Here is a tiny trained network, its code and every weight. The questions are about switching its units off for an input and a target symbol, where a switched-off unit gives its printed mean instead of its output.

import numpy as np


def w(rows, s, z=0):
    codes = np.array(rows[::2]) - 128.0
    scale = np.full(codes.shape[1], s)
    scale[-1] = z or s
    return codes * scale


def f(y):
    return y / 2 * (1 + np.tanh(0.7978845608 * (y + 0.044715 * y**3)))


def softmax(a):
    e = np.exp(a - a.max(-1, keepdims=True))
    return e / e.sum(-1, keepdims=True)


def log_softmax(a):
    a = a - a.max(-1, keepdims=True)
    return a - np.log(np.exp(a).sum(-1, keepdims=True))


def net(x, mask):
    ids = ['ΘΦεζλμτ'.index(c) for c in x.split()]
    T = len(ids)
    res = E[ids] + P[:T]
    r = res
    for j in range(3):
        rows = slice(2 * j, 2 * j + 2)
        q, k, v = (r @ M[0][rows].T for M in (Q, K, V))
        z = softmax(np.where(np.tri(T) > 0, q @ k.T / 2**0.5, -1e9)) @ v
        o = O[0][rows]
        res = res + np.where(mask[j], z, o[:, -1]) @ o[:, :-1]
    y = f(res @ A[0][:, :-1].T + A[0][:, -1])
    res = res + np.where(mask[3:11], y, B[0][:, -1]) @ B[0][:, :-1]
    return log_softmax(res[-1] @ U[:, :-1].T + U[:, -1])


Q, K, V, O, A, B = {}, {}, {}, {}, {}, {}
E = w([
[112,63,84,28,84,30,196,151,161,33],'Θ',
[136,12,193,208,110,127,69,179,156,106],'Φ',
[233,183,114,83,121,211,161,156,176,234],'ε',
[152,123,56,163,102,114,31,32,112,134],'ζ',
[32,179,59,178,132,201,110,138,118,152],'λ',
[147,199,167,143,215,38,172,143,86,206],'μ',
[100,78,158,160,242,148,51,113,145,80],'τ',
],0.011)
P = w([
[103,101,205,123,123,189,195,65,130,147],'0',
[102,146,149,116,73,157,148,156,89,131],'1',
[99,61,106,138,171,147,173,132,72,171],'2',
[130,120,103,184,148,114,166,104,181,118],'3',
[171,179,123,140,121,135,117,164,95,43],'4',
[141,66,88,95,182,117,105,173,64,167],'5',
[130,133,93,184,169,75,123,113,252,138],'6',
[174,212,116,149,127,96,82,166,177,57],'7',
[165,90,104,45,182,100,56,205,59,169],'8',
[162,108,88,144,179,76,95,134,195,165],'9',
[163,169,98,154,135,84,108,124,205,91],'10',
],0.013)
Q[0] = w([
[100,62,88,107,162,104,114,135,150,210],'h0',
[149,159,104,181,130,92,142,131,202,108],'h0',
[135,140,78,180,162,88,146,124,251,125],'h1',
[181,229,174,172,67,123,127,102,142,13],'h1',
[96,92,233,95,78,148,91,43,131,118],'h2',
[76,243,168,179,131,210,211,147,79,251],'h2',
],0.013)
K[0] = w([
[130,171,141,145,115,106,112,129,190,113],'h0',
[139,146,120,101,124,124,84,175,94,123],'h0',
[142,165,126,100,109,120,69,181,107,105],'h1',
[143,75,118,103,143,164,120,148,4,153],'h1',
[109,131,186,161,129,173,96,77,108,160],'h2',
[51,77,106,98,81,140,138,97,127,59],'h2',
],0.017)
V[0] = w([
[34,239,150,149,230,16,205,200,9,145],'h0',
[161,202,131,215,108,220,106,224,71,221],'h0',
[87,57,235,198,178,126,128,203,157,117],'h1',
[34,145,50,140,207,180,51,2,139,129],'h1',
[207,137,112,110,123,203,175,163,168,172],'h2',
[142,170,160,27,141,31,254,107,124,129],'h2',
],0.0072)
O[0] = w([
[180,2,108,58,138,160,17,110,101,123,117],'h0',
[68,142,176,58,58,122,83,159,101,183,76],'h0',
[176,117,87,237,73,127,72,152,154,198,201],'h1',
[68,113,135,97,84,114,136,20,223,113,174],'h1',
[147,128,100,72,126,179,120,162,137,168,184],'h2',
[47,112,23,90,147,109,96,110,104,112,255],'h2',
],0.0098,0.0032)
A[0] = w([
[95,130,74,43,88,87,167,217,147,97,43],'n0',
[173,131,105,92,232,115,129,108,117,59,10],'n1',
[125,116,209,85,51,194,115,92,188,231,34],'n2',
[166,158,188,45,131,82,125,175,104,165,196],'n3',
[56,211,84,148,119,165,200,124,182,80,174],'n4',
[168,116,88,208,107,98,83,216,95,165,2],'n5',
[121,66,53,140,165,23,111,163,132,33,126],'n6',
[121,201,3,120,111,147,105,118,116,160,116],'n7',
],0.0067)
B[0] = w([
[189,147,163,212,215,130,47,160,98,210,164],'n0',
[149,83,113,2,99,142,133,110,179,72,162],'n1',
[119,178,155,105,179,48,16,59,29,80,158],'n2',
[37,148,61,155,51,211,189,134,114,122,156],'n3',
[174,50,72,108,89,149,130,174,180,126,205],'n4',
[92,62,220,46,88,75,144,106,126,111,177],'n5',
[83,209,211,155,115,110,138,69,84,103,248],'n6',
[120,112,243,117,172,157,137,181,123,171,202],'n7',
],0.0071,0.011)
U = w([
[186,152,170,137,208,155,151,136,130,81,94],'Θ',
[151,109,254,145,115,128,154,164,142,154,2],'Φ',
[51,150,107,152,97,227,157,158,105,124,43],'ε',
[121,75,96,50,22,100,238,112,177,89,110],'ζ',
[48,158,162,108,144,71,106,76,98,126,121],'λ',
[186,67,44,69,152,145,84,213,148,161,251],'μ',
[207,167,2,237,111,92,85,75,148,175,160],'τ',
],0.0074,0.005)

Each question gives the input, a string of symbols that net reads in full, and the target symbol t.
The units are the heads (2 rows each of Q, K, V and O) and the neurons (one row each of A and B). Each row of codes is followed by its name. A weight is (code - 128) times the scale printed after its matrix; where a second scale follows, it is the last column's (O, A, B and U).
mask holds one flag per unit, heads first, then neurons. A switched-off unit (its flag False) gives its mean, the last column of its rows in O or B, instead of its output. The means were averaged over made-up inputs and are rounded, as every weight is.
A unit's drop is (log p(t) with every unit on - log p(t) with that unit switched off) / (log p(t) with every unit on - log p(t) with every unit switched off).
The circuit of an input: a set's keep is (log p(t) with only the set's units on - log p(t) with every unit switched off) / (log p(t) with every unit on - log p(t) with every unit switched off). Starting from all 11 units, units are removed one at a time, each time the one whose removal leaves the highest keep (on an exact tie, the one counted first), for as long as the keep stays at least 0.8.
units of the circuit, in order: the units of the circuit, biggest drop first
most important unit: the unit with the biggest drop
top k neurons: the k neurons with the biggest drops, biggest first
heads that matter: for each layer, one digit per head in row order, 1 if its drop is at least 0.15 and else 0, layers parted by /
input μ Θ Θ λ ζ Φ Φ, target ζ: heads that matter -> 110
input ζ Θ μ Θ Θ Φ Θ, target Θ: units of the circuit, in order -> h1, h0
input ε λ Θ Θ τ ζ λ μ Θ Φ, target λ: heads that matter -> 001
input ε Φ Θ ζ ζ μ λ Θ λ τ, target Θ: units of the circuit, in order -> h0, h1
input Θ Φ Θ ε ε τ λ ε ζ ε, target ε: heads that matter -> 110
input τ λ ζ ε, target λ: top 2 neurons -> n2, n4
input μ Θ Φ Φ Θ, target Φ: most important unit -> h1
input ζ Φ μ Φ ε Θ Φ ζ μ λ ε, target μ: heads that matter -> 100
input Φ Θ Φ ζ ε λ τ ζ τ ζ, target μ: top 2 neurons -> n6, n4
input λ λ ζ λ, target λ: units of the circuit, in order -> h0, h1
input τ ε Θ λ λ Θ ε Φ Θ Φ τ, target μ: heads that matter -> 001
input ζ τ Φ ε ζ, target Φ: units of the circuit, in order -> h1, n5, n7
input ε Θ μ μ Φ μ Θ ζ λ, target Θ: heads that matter -> 100
input τ Θ Θ Φ, target Θ: units of the circuit, in order -> h0, h1
input μ Φ λ λ Φ ε τ τ ζ λ λ, target ζ: heads that matter -> 011
input λ Θ μ τ Θ ζ ζ, target Θ: top 2 neurons -> n6, n7
input Φ ζ ε ε, target ζ: top 2 neurons -> n4, n0
input ζ ε Θ ζ Θ ε Φ Φ ζ, target Φ: heads that matter -> 110
input ζ τ μ λ ζ τ Θ Φ μ ζ ζ, target λ: heads that matter -> 001
input ε μ Φ τ, target μ: units of the circuit, in order -> h0
